[128 = 0]

[126 125 140 117 141 126 119 134 119 133 143 180 126 140 143 157 212 142
 161 168 152] | <85>:Mt
[130  98 120 144 144 147 123 109 131 118 112 150 106 155 136  98  83 123
 155 136 131] | <87>:zt
[145 113 120 163 136 133 130  74 112 115 121 127 113 129 115 109 115 105
 153 124 126] | <87>:Sm
[116 130 140 144 142 136 125 100 117 111 126 165 119 127 132 125 138 138
 173 155 136] | <87>:dz
[121 130 142 147 147 120 113 164 145 130 121 144 120 129 142 145 184 143
 156 149 126] | <85>:Zc
[100 143 137 117  91 132 131 118 128 135 136 155 139 122  98 140 186 131
 166 136 133] | <85>:Zc
[124 125 123 135 153 123 116  92 112 142 118 121 118 137 114 125  98 125
 138 123 139] | <87>:dz
[112 133 133 137 135 121 122 165 114 130 118 173 115 131 135 131 172 155
 187 151 108] | <85>:Zc
[ 99 154 145 124 154 135 124 124 133 133 131 145 116 119 136 128 164 135
 158 155 132] | <85>:Zc
[135 176 110 131 120 141 117  86 104 123 121 165 119 133 163 139 201 149
 198 157 130] | <85>:zb
[118 138 138 107 127 139 127 171 125 135 126 149 100 123 156 127 132 141
 155 168 114] | <85>:Zc
[130 145 109 121 137 131 122 100 109 130 125 155 113 114 149 127 190 139
 170 154 130] | <85>:Zc
[124 107 128 136 127 135 124  87 133 120 117 123 110 133 124 126  83 117
 147 155 137] | <87>:zt
[127 132 133 141 151 122 120 161 121 141 102 160  98 116 169 143 201 160
 196 160 126] | <85>:zb
[118 148 126 132 154 122 123 181 120 123 116 138 107 122 148 148 167 141
 154 163 123] | <85>:Zc
[105 130 134 132 136 125  95 167 121 133 133 160 113 122 146 139 207 150
 162 144 131] | <85>:zb
[120 119 145 129 142 129 114 116 130 125 100 158  93 121 155 121 163 155
 193 163 130] | <85>:Mt
[117  84 107 134 152 131 136 102 135 117 121 143 110 144 139 127 120 125
 174 156 135] | <87>:dz
[122 125 132 125 135 135 115 142 117 140 117 156 120 129 162 133 214 163
 148 144 133] | <85>:Mt
[117 149 129 137 129 143 125  89 133 135 117 163 109 122 145 154 237 157
 161 160 149] | <85>:Mt
[130 111 120 148 151 135 119  90 115 116 121 152 109 130 146 113  89 111
 170 152 116] | <87>:zt
[123 151 139 138 138 131 122 123 115 159 123 146 113 133 139 139 225 146
 189 169 115] | <85>:zb
[107 111 140 130 154 138 112 155 125 127 119 152 113 125 171 121 185 144
 189 158 118] | <85>:Mt
[149 147 124 133 133 120 123 130 124 126 119 173 104 166 132 163 171 163
 176 151 128] | <85>:zb
[104 106 144 131 147 133 125 214 124 133 117 127 106 128 176 107 135 144
 173 123 140] | <85>:Mt
[103 173  56 128 119 138 152  94 119 141 119 187 131 129 125 151 221 143
 206 175 125] | <85>:zb
[130 123 130 136 139 124 125  64 147 116 118 122 139 130 102 136 105 111
 105 128 143] | <87>:dz
[136 155 136 116 119 125 116  78 132 139 117 123 120 252 147 145 223 168
 194 167 132] | <85>:zb
[122 134 136 121 129 124 118  89 121 127 116 140 112 117 124 157 190 159
 157 156 146] | <85>:Mt
[104 130 119 133 137 125 113 133 126 129 112 153 112 126 134 145 181 152
 173 105 122] | <85>:Mt
[135 110 115 160 148 154 131 104 121 124 109 149 127 141 126 113  68 117
 157 137 124] | <87>:zt
[173 118 125 145 141 137 124  53 119 114 111 159 117 142 134 129 176 132
 173 156 140] | <87>:dz
[139 121 134 145 140 139 130  97 127 108 114 141 117 131 113 134 124 125
 146 138 117] | <87>:zt
[127  83 149 140 153 132 129  99 115 128 114 128 101 162 106 115 104 125
 159 131 128] | <87>:zt
[118 119 146 153 134 134 148 109 115 126 115 131 118 136  90 135 114 111
 160 114 135] | <87>:Sm
[101 111 151 117 148 127 127 153 116 138 122 153 117 131 154 143 197 148
 154 150 135] | <85>:zb
[125 118 125 124 149 151 117 183 108 130 153 154 144 118 158 135 177 142
 165 153 116] | <85>:Zc
[120 136 121 133 137 129 138  86 113 111 127 144 116 141 121 142 129 111
 169 131 128] | <87>:dz
[124 110 129 129 147 123 126  80 127 117 121 134 117 124 105 116  57 128
 156 141 137] | <87>:zt
[127 137 135 128 107 131 107 127 135 132 114 150 112 126 177 144 199 167
 161 144 138] | <85>:zb
[104 149 128 138 117 127 121  94 127 142 129 183  99 112 152 132 184 147
 153 151 144] | <85>:Mt
[128 107 145 117 153 125 114 145 120 135 137 134 109 124  94 137 207  91
 119 128 145] | <85>:Mt
[119 118 131 129 129 120 123 108 170 121 115 151  91 122 129 122 184 143
 178 151 153] | <85>:Mt
[127 108 110 138 134 128 113  81 124 124 115 143 135 144 126 141 119 136
 161 147 134] | <87>:dz
[130 118 130 140 145 150 115 114 111 121 120 141 112 140  98 128 140 125
 188 126 128] | <87>:Sm
[141 113 131 133 153 124 129  86 117 110 108 152 116 133 129 125 136 128
 176 144 125] | <87>:dz
[110 151 126 121 124 137 101 126 123 145 132 162 119 120 140 144 196 154
 174 162 126] | <85>:zb
[104 135 140 127 147 127 115 173 127 133 134 163 117 126 149 125 133 150
 143 153 148] | <85>:Zc
[125 133 150 125 137 132 127  87 123 116 127 135 119 140 111 130  68 137
 146 150 132] | <87>:zt
[115 106 127 131 145 125 132 120 120 113 129 108 115 129  91 108 116 102
 134 132 127] | <87>:Sm

[116 112 166 124 128 112 137 131 113 101 136 132 139 131 120 127 110 116
 129 155  88] | G:Dj
[123 131  85 136 126 117 133 122 136 118 137 129  78 140 133 123 141 157
 131 131 137] | D:hg
[120 135 129 139 122 119 135 125 116  88 124 132 160 121 124 112 125 143
 148 143 125] | B:ml
[121 136 117 140 133 131 126 125 108  99 123 134 148 122 130 113 123 140
 138 122 162] | B:ml
[115 114 186 118 133 114 144 142 102 126 138 110  81 134 135 128 127  92
 120 135  74] | G:rf
[115 136 147 133 129 129 133 126 100  89 126 129 142 116 133 117 126 133
 143 120 166] | B:Gq
